Here is a tiny trained network, its code and every weight. The questions are about switching its units off for an input and a class, where a switched-off unit gives its printed mean instead of its output.

import numpy as np


def w(rows, s, z=0):
    codes = np.array(rows[::2]) - 128.0
    scale = np.full(codes.shape[1], s)
    scale[-1] = z or s
    return codes * scale


def f(y):
    return y / 2 * (1 + np.tanh(0.7978845608 * (y + 0.044715 * y**3)))


def log_softmax(a):
    a = a - a.max(-1, keepdims=True)
    return a - np.log(np.exp(a).sum(-1, keepdims=True))


def net(x, mask):
    res = np.array(x, float).reshape(1, 4) / 4 @ E
    y = f(res @ A[0][:, :-1].T + A[0][:, -1])
    res = res + np.where(mask, y, B[0][:, -1]) @ B[0][:, :-1]
    return log_softmax(res[-1] @ U[:, :-1].T + U[:, -1])


A, B = {}, {}
E = w([
[79,10,119,75,234,187,138,54,89,191,100],'x0',
[79,214,136,69,110,189,140,32,185,177,77],'x1',
[192,217,95,154,166,212,135,160,168,3,137],'x2',
[97,192,223,183,146,219,138,161,75,140,157],'x3',
],0.011)
A[0] = w([
[88,170,177,117,101,150,150,109,139,151,81,155],'n0',
[130,67,73,41,108,98,115,62,135,181,59,115],'n1',
[168,125,112,109,134,123,113,141,98,93,109,13],'n2',
[130,80,106,71,158,108,115,94,161,201,111,138],'n3',
[156,160,142,144,73,86,122,169,136,87,123,87],'n4',
[177,168,50,120,105,127,132,103,250,80,112,62],'n5',
[163,149,140,173,133,102,90,140,109,96,162,118],'n6',
[145,148,100,94,172,234,135,79,144,120,94,124],'n7',
[173,140,146,167,76,128,129,184,149,99,156,121],'n8',
[131,176,125,153,44,121,114,138,153,161,146,3],'n9',
[143,105,119,158,127,111,111,150,126,137,150,67],'n10',
[146,77,101,137,186,122,119,153,101,89,140,194],'n11',
],0.014,0.0046)
B[0] = w([
[162,63,124,178,170,131,170,193,98,124,153,204],'n0',
[96,37,109,164,53,146,197,106,142,44,69,250],'n1',
[141,124,85,105,149,97,140,152,133,96,201,147],'n2',
[56,113,118,168,111,162,169,95,132,128,108,223],'n3',
[64,118,158,114,105,133,102,66,186,145,106,210],'n4',
[167,86,111,32,167,117,75,245,31,96,139,248],'n5',
[97,134,96,135,74,107,113,144,108,74,109,185],'n6',
[190,109,144,225,145,175,205,114,164,191,125,226],'n7',
[51,127,88,127,104,88,158,101,129,90,104,215],'n8',
[145,176,185,149,135,149,166,98,167,244,165,186],'n9',
[171,128,89,139,94,154,150,115,89,115,124,152],'n10',
[222,85,148,139,195,177,174,173,134,159,165,200],'n11',
],0.011,0.02)
U = w([
[205,62,55,139,144,104,137,226,95,60,143,211],'0',
[2,93,86,174,89,124,166,63,195,78,108,154],'1',
[231,122,190,192,202,175,169,112,188,230,153,132],'2',
[114,192,92,73,137,57,32,149,135,84,141,5],'3',
],0.0084,0.003)

Each question gives the input, the list of numbers given to net, and the class t.
The units are the neurons (one row each of A and B). Each row of codes is followed by its name. A weight is (code - 128) times the scale printed after its matrix; where a second scale follows, it is the last column's (A, B and U).
mask holds one flag per neuron, in row order. A switched-off neuron (its flag False) gives its mean, the last column of its row in B, instead of its output. The means were averaged over made-up inputs and are rounded, as every weight is.
A unit's drop is (log p(t) with every unit on - log p(t) with that unit switched off) / (log p(t) with every unit on - log p(t) with every unit switched off).
The circuit of an input: a set's keep is (log p(t) with only the set's units on - log p(t) with every unit switched off) / (log p(t) with every unit on - log p(t) with every unit switched off). Starting from all 12 units, units are removed one at a time, each time the one whose removal leaves the highest keep (on an exact tie, the one counted first), for as long as the keep stays at least 0.8.
circuit, biggest first: the units of the circuit, biggest drop first
unit that matters most: the unit with the biggest drop
top k neurons: the k neurons with the biggest drops, biggest first
drop of u: that unit's drop, to one decimal
input [-3,-5,-4,8], class 1: circuit, biggest first	[n5]
input [-7,4,6,-3], class 3: top 2 neurons	[n5, n4]
input [-4,-2,7,3], class 3: top 3 neurons	[n1, n5, n3]
input [-6,-2,4,3], class 1: top 2 neurons	[n8, n4]
input [-4,4,0,-2], class 3: top 3 neurons	[n7, n1, n11]
input [6,-8,5,4], class 2: top 3 neurons	[n5, n11, n1]
input [6,5,0,3], class 2: top 2 neurons	[n7, n8]
input [6,-8,3,3], class 2: top 4 neurons	[n5, n11, n1, n8]
input [7,8,8,-6], class 0: top 3 neurons	[n5, n1, n9]
input [-5,5,2,1], class 2: top 4 neurons	[n9, n1, n4, n6]
input [-6,0,6,-6], class 3: top 2 neurons	[n4, n5]
input [1,4,2,-7], class 0: top 2 neurons	[n5, n4]
input [-8,1,7,-6], class 3: top 2 neurons	[n5, n4]
input [-5,5,-3,-1], class 2: unit that matters most	n9
input [-1,-2,0,5], class 1: top 3 neurons	[n5, n11, n0]
input [-1,-5,-3,-5], class 1: top 3 neurons	[n5, n0, n1]
input [-2,6,8,2], class 0: top 2 neurons	[n5, n11]
input [2,7,7,-5], class 0: drop of n5	2.9
input [-8,4,3,-3], class 3: drop of n5	0.5
input [-2,8,4,2], class 2: circuit, biggest first	[n7]
input [7,-7,3,8], class 2: drop of n5	0.1
input [2,1,3,2], class 2: drop of n8	0.0
